Below is a small trained network, with its code and all its weights. Each question gives an input and a target symbol and asks what happens when units are switched off, that is, made to give their printed mean instead of their output.

import numpy as np


def w(rows, s, z=0):
    codes = np.array(rows[::2]) - 128.0
    scale = np.full(codes.shape[1], s)
    scale[-1] = z or s
    return codes * scale


def f(y):
    return np.maximum(y, 0)


def softmax(a):
    e = np.exp(a - a.max(-1, keepdims=True))
    return e / e.sum(-1, keepdims=True)


def log_softmax(a):
    a = a - a.max(-1, keepdims=True)
    return a - np.log(np.exp(a).sum(-1, keepdims=True))


def net(x, mask):
    ids = ['αβγδζηθλμξπστφω'.index(c) for c in x.split()]
    T = len(ids)
    res = E[ids] + P[:T]
    q, k, v = (res @ M[0].T for M in (Q, K, V))
    z = softmax(np.where(np.tri(T) > 0, q @ k.T / 3**0.5, -1e9)) @ v
    res = res + np.where(mask[0], z, O[0][:, -1]) @ O[0][:, :-1]
    y = f(res @ A[0][:, :-1].T + A[0][:, -1])
    res = res + np.where(mask[1:25], y, B[0][:, -1]) @ B[0][:, :-1]
    return log_softmax(res[-1] @ U[:, :-1].T + U[:, -1])


Q, K, V, O, A, B = {}, {}, {}, {}, {}, {}
E = w([
[94,124,213,146],'α',
[124,174,131,60],'β',
[150,188,46,114],'γ',
[193,163,104,168],'δ',
[100,51,94,156],'ζ',
[136,126,126,184],'η',
[120,151,174,72],'θ',
[119,139,31,129],'λ',
[83,59,76,121],'μ',
[137,82,138,163],'ξ',
[136,166,116,44],'π',
[19,69,79,124],'σ',
[177,205,250,119],'τ',
[130,143,159,55],'φ',
[115,170,156,81],'ω',
],0.017)
P = w([
[2,207,171,125],'0',
[127,138,139,131],'1',
[130,134,141,132],'2',
[131,127,141,134],'3',
[136,119,141,136],'4',
[140,111,142,138],'5',
[140,109,140,137],'6',
],0.0088)
Q[0] = w([
[74,102,51,195],'head 1',
[171,124,123,251],'head 1',
[214,194,107,110],'head 1',
],0.029)
K[0] = w([
[170,66,63,83],'head 1',
[252,80,145,135],'head 1',
[163,216,89,147],'head 1',
],0.031)
V[0] = w([
[169,78,125,7],'head 1',
[133,196,74,108],'head 1',
[179,144,167,92],'head 1',
],0.015)
O[0] = w([
[54,94,132,84,9],'head 1',
[125,109,60,152,144],'head 1',
[177,9,143,76,2],'head 1',
],0.011,0.0056)
A[0] = w([
[61,187,152,35,93],'neuron 1',
[130,104,164,135,149],'neuron 2',
[116,194,100,139,58],'neuron 3',
[124,158,189,140,141],'neuron 4',
[91,81,160,23,72],'neuron 5',
[181,175,169,100,10],'neuron 6',
[45,39,154,183,120],'neuron 7',
[131,149,206,32,145],'neuron 8',
[47,95,113,192,101],'neuron 9',
[7,93,192,126,139],'neuron 10',
[36,142,131,13,166],'neuron 11',
[177,147,71,16,129],'neuron 12',
[158,33,119,179,163],'neuron 13',
[155,199,200,33,97],'neuron 14',
[43,60,109,142,94],'neuron 15',
[16,90,64,71,127],'neuron 16',
[75,133,217,140,68],'neuron 17',
[68,101,84,139,163],'neuron 18',
[161,35,128,117,75],'neuron 19',
[63,53,131,98,86],'neuron 20',
[22,25,71,179,100],'neuron 21',
[90,183,132,80,147],'neuron 22',
[228,130,70,124,34],'neuron 23',
[148,200,90,15,124],'neuron 24',
],0.011)
B[0] = w([
[113,44,122,108,217],'neuron 1',
[154,155,146,113,160],'neuron 2',
[159,68,189,71,232],'neuron 3',
[80,124,171,133,216],'neuron 4',
[58,74,108,44,152],'neuron 5',
[71,213,138,40,145],'neuron 6',
[104,87,96,66,176],'neuron 7',
[168,137,71,187,199],'neuron 8',
[135,151,31,117,226],'neuron 9',
[100,227,117,177,245],'neuron 10',
[253,140,100,139,239],'neuron 11',
[137,149,95,152,191],'neuron 12',
[115,149,189,125,180],'neuron 13',
[83,69,31,105,205],'neuron 14',
[125,70,178,139,171],'neuron 15',
[129,159,194,48,250],'neuron 16',
[212,109,126,131,164],'neuron 17',
[65,170,129,90,247],'neuron 18',
[155,160,175,160,146],'neuron 19',
[54,82,138,128,138],'neuron 20',
[173,59,152,196,212],'neuron 21',
[149,113,122,180,255],'neuron 22',
[139,71,134,62,181],'neuron 23',
[72,142,176,175,211],'neuron 24',
],0.029,0.0068)
U = w([
[65,242,118,145,66],'α',
[211,255,140,89,98],'β',
[115,157,153,149,210],'γ',
[132,135,148,139,253],'δ',
[110,124,137,144,152],'ζ',
[57,197,169,24,96],'η',
[191,118,109,149,48],'θ',
[146,171,246,202,222],'λ',
[168,85,153,178,139],'μ',
[92,149,117,156,152],'ξ',
[211,79,197,67,87],'π',
[103,104,181,126,152],'σ',
[157,124,140,146,227],'τ',
[126,123,76,52,15],'φ',
[164,175,133,234,85],'ω',
],0.0086,0.0053)

Each question gives the input, a string of symbols that net reads in full, and the target symbol t.
The units are the heads (3 rows each of Q, K, V and O) and the neurons (one row each of A and B). Each row of codes is followed by its name. A weight is (code - 128) times the scale printed after its matrix; where a second scale follows, it is the last column's (O, A, B and U).
mask holds one flag per unit, heads first, then neurons. A switched-off unit (its flag False) gives its mean, the last column of its rows in O or B, instead of its output. The means were averaged over made-up inputs and are rounded, as every weight is.
A unit's drop is (log p(t) with every unit on - log p(t) with that unit switched off) / (log p(t) with every unit on - log p(t) with every unit switched off).
The circuit of an input: a set's keep is (log p(t) with only the set's units on - log p(t) with every unit switched off) / (log p(t) with every unit on - log p(t) with every unit switched off). Starting from the 12 units with the biggest drops (on a tie, the unit counted first), units are removed one at a time, each time the one whose removal leaves the highest keep (on an exact tie, the one counted first), for as long as the keep stays at least 0.8.
circuit, biggest first: the units of the circuit, biggest drop first
most important unit: the unit with the biggest drop
k most important neurons: the k neurons with the biggest drops, biggest first
drop when u is switched off: that unit's drop, to one decimal
input η δ φ φ π, target η: circuit, biggest first	[head 1; neuron 6; neuron 11]
input λ ω β μ π, target λ: circuit, biggest first	[neuron 24]
input θ φ σ μ ω, target θ: circuit, biggest first	[head 1; neuron 11; neuron 8]
input η ζ λ σ θ, target η: 3 most important neurons	[neuron 6; neuron 21; neuron 11]
input ζ β σ δ ξ λ μ, target β: circuit, biggest first	[head 1; neuron 11; neuron 10]
input α δ λ θ ξ γ π, target α: 2 most important neurons	[neuron 6; neuron 24]
input σ ξ μ λ β, target σ: 2 most important neurons	[neuron 14; neuron 3]
input β λ ξ τ π β, target β: circuit, biggest first	[head 1; neuron 11; neuron 21; neuron 14]
input η ξ β, target η: 2 most important neurons	[neuron 6; neuron 21]
input φ λ ω, target φ: 2 most important neurons	[neuron 5; neuron 11]
input φ σ γ σ η β, target φ: 3 most important neurons	[neuron 5; neuron 11; neuron 21]
input π μ π α, target ω: 2 most important neurons	[neuron 8; neuron 17]
input θ α σ θ β, target θ: 4 most important neurons	[neuron 11; neuron 8; neuron 10; neuron 18]
input ξ π γ ω, target ξ: most important unit	neuron 14
input ξ α τ ω μ θ, target ξ: 2 most important neurons	[neuron 14; neuron 11]
input σ σ σ λ δ π, target σ: 3 most important neurons	[neuron 14; neuron 3; neuron 24]
input σ π δ, target π: 3 most important neurons	[neuron 23; neuron 10; neuron 18]
input μ σ σ τ μ δ θ, target μ: drop when head 1 is switched off	0.4
input π σ λ ξ, target λ: drop when neuron 20 is switched off	0.0
input μ μ θ λ π λ σ, target β: drop when head 1 is switched off	0.6
input ω σ π, target ω: most important unit	neuron 24
